Below is a small trained network, with its code and all its weights. Each question gives an input and a class and asks what happens when units are switched off, that is, made to give their printed mean instead of their output.

import numpy as np


def w(rows, s, z=0):
    codes = np.array(rows[::2]) - 128.0
    scale = np.full(codes.shape[1], s)
    scale[-1] = z or s
    return codes * scale


def f(y):
    return np.maximum(y, 0)


def log_softmax(a):
    a = a - a.max(-1, keepdims=True)
    return a - np.log(np.exp(a).sum(-1, keepdims=True))


def net(x, mask):
    res = np.array(x, float).reshape(1, 7) / 4 @ E
    y = f(res @ A[0][:, :-1].T + A[0][:, -1])
    res = res + np.where(mask, y, B[0][:, -1]) @ B[0][:, :-1]
    return log_softmax(res[-1] @ U[:, :-1].T + U[:, -1])


A, B = {}, {}
E = w([
[186,44,124,35,211,94,116,121,126,31],'x0',
[75,175,98,24,99,110,249,65,119,114],'x1',
[2,148,199,214,209,180,177,121,135,64],'x2',
[128,127,128,133,128,125,129,126,128,130],'x3',
[75,100,209,95,159,137,66,38,9,204],'x4',
[170,67,183,142,83,174,240,7,192,143],'x5',
[34,94,119,26,53,246,16,145,171,91],'x6',
],0.008)
A[0] = w([
[126,135,206,74,154,132,104,73,46,205,41],'N0',
[226,148,58,87,59,86,98,143,172,176,85],'N1',
[140,133,127,147,108,175,159,86,157,168,138],'N2',
[99,244,71,148,144,101,48,192,51,90,135],'N3',
[157,10,112,85,225,86,126,103,109,29,159],'N4',
[67,113,123,97,49,155,84,161,165,113,36],'N5',
[165,187,111,164,80,79,136,137,212,44,2],'N6',
[93,64,141,80,92,198,98,127,181,104,61],'N7',
[51,148,156,183,207,177,184,175,161,56,68],'N8',
[143,138,74,141,91,151,202,235,225,63,83],'N9',
[166,154,146,176,142,90,170,123,141,157,79],'N10',
[52,155,117,31,95,94,246,90,125,137,182],'N11',
[212,149,144,164,213,58,201,131,66,153,42],'N12',
[71,194,98,206,56,138,136,150,135,254,25],'N13',
[171,68,196,189,117,140,91,111,188,137,177],'N14',
],0.0097,0.006)
B[0] = w([
[116,145,169,111,239,199,143,114,120,189,203],'N0',
[127,68,225,49,91,101,147,155,126,164,221],'N1',
[135,128,130,106,120,162,165,67,163,82,180],'N2',
[167,234,143,106,85,71,151,33,155,111,229],'N3',
[97,146,71,91,113,172,147,159,238,113,237],'N4',
[116,170,133,198,98,147,165,176,46,131,190],'N5',
[90,194,125,86,217,183,109,111,66,213,181],'N6',
[116,170,53,175,82,150,203,167,12,150,199],'N7',
[93,39,225,64,33,91,116,146,140,203,213],'N8',
[187,167,150,149,236,170,115,97,128,170,230],'N9',
[92,148,144,207,92,126,182,199,80,93,182],'N10',
[241,107,119,188,120,67,5,128,115,95,251],'N11',
[79,143,64,128,76,145,142,183,52,124,227],'N12',
[97,73,55,58,136,236,84,185,254,68,207],'N13',
[220,161,174,160,143,2,75,97,116,32,195],'N14',
],0.0086,0.014)
U = w([
[123,151,68,171,67,151,185,224,34,116,61],'0',
[132,142,144,129,240,178,124,130,103,185,118],'1',
[116,91,51,75,117,176,130,188,217,47,131],'2',
[125,45,206,70,43,86,146,168,121,200,79],'3',
[182,189,121,135,62,102,212,18,148,65,157],'4',
[160,138,128,128,107,119,119,152,120,96,255],'5',
[189,130,121,171,128,74,2,182,104,59,76],'6',
],0.01,0.013)

Each question gives the input, the list of numbers given to net, and the class t.
The units are the neurons (one row each of A and B). Each row of codes is followed by its name. A weight is (code - 128) times the scale printed after its matrix; where a second scale follows, it is the last column's (A, B and U).
mask holds one flag per neuron, in row order. A switched-off neuron (its flag False) gives its mean, the last column of its row in B, instead of its output. The means were averaged over made-up inputs and are rounded, as every weight is.
A unit's drop is (log p(t) with every unit on - log p(t) with that unit switched off) / (log p(t) with every unit on - log p(t) with every unit switched off).
The circuit of an input: a set's keep is (log p(t) with only the set's units on - log p(t) with every unit switched off) / (log p(t) with every unit on - log p(t) with every unit switched off). Starting from the 12 units with the biggest drops (on a tie, the unit counted first), units are removed one at a time, each time the one whose removal leaves the highest keep (on an exact tie, the one counted first), for as long as the keep stays at least 0.8.
circuit, biggest first: the units of the circuit, biggest drop first
top k neurons: the k neurons with the biggest drops, biggest first
drop when u is switched off: that unit's drop, to one decimal
input [4,8,7,1,2,6,-7], class 6: circuit, biggest first -> [N11]
input [5,6,-7,-7,-7,7,2], class 1: top 2 neurons -> [N9, N6]
input [-6,7,5,-4,4,5,4], class 6: top 2 neurons -> [N11, N4]
input [-8,-3,7,-2,4,5,4], class 2: top 2 neurons -> [N13, N1]
input [0,7,4,-1,-5,-1,-5], class 6: top 3 neurons -> [N11, N7, N0]
input [8,6,0,3,-7,-3,8], class 0: top 3 neurons -> [N7, N5, N13]
input [8,-8,-4,4,1,-3,-6], class 2: top 2 neurons -> [N4, N11]
input [4,-4,-1,4,0,-7,8], class 0: top 2 neurons -> [N7, N5]
input [0,0,-4,0,-5,1,-3], class 1: circuit, biggest first -> [N9, N6]
input [2,-6,8,5,-5,6,4], class 3: top 3 neurons -> [N8, N11, N3]
input [4,-4,0,8,1,8,2], class 4: top 3 neurons -> [N14, N13, N11]
input [-1,-5,-1,-5,7,-5,-7], class 0: top 3 neurons -> [N12, N9, N11]
input [-6,8,-3,8,-8,-3,1], class 1: top 3 neurons -> [N9, N6, N14]
input [5,1,0,2,-1,-7,-5], class 4: top 2 neurons -> [N3, N13]
input [7,-3,-7,0,3,-6,5], class 2: circuit, biggest first -> [N4]
input [-8,-5,6,-7,-8,-8,0], class 1: top 3 neurons -> [N9, N6, N4]
input [-3,6,0,0,4,-3,-6], class 0: top 4 neurons -> [N12, N14, N10, N9]
input [-4,1,6,0,-7,3,1], class 1: drop when N1 is switched off -> 0.1
input [-3,3,-2,-3,-3,-1,5], class 0: drop when N6 is switched off -> 0.0
input [3,1,-3,-3,5,-5,2], class 1: circuit, biggest first -> [N0]
input [5,3,-5,-1,-3,-1,-2], class 2: drop when N2 is switched off -> -0.1
input [-2,5,-7,-3,-4,7,-6], class 3: drop when N14 is switched off -> 0.1
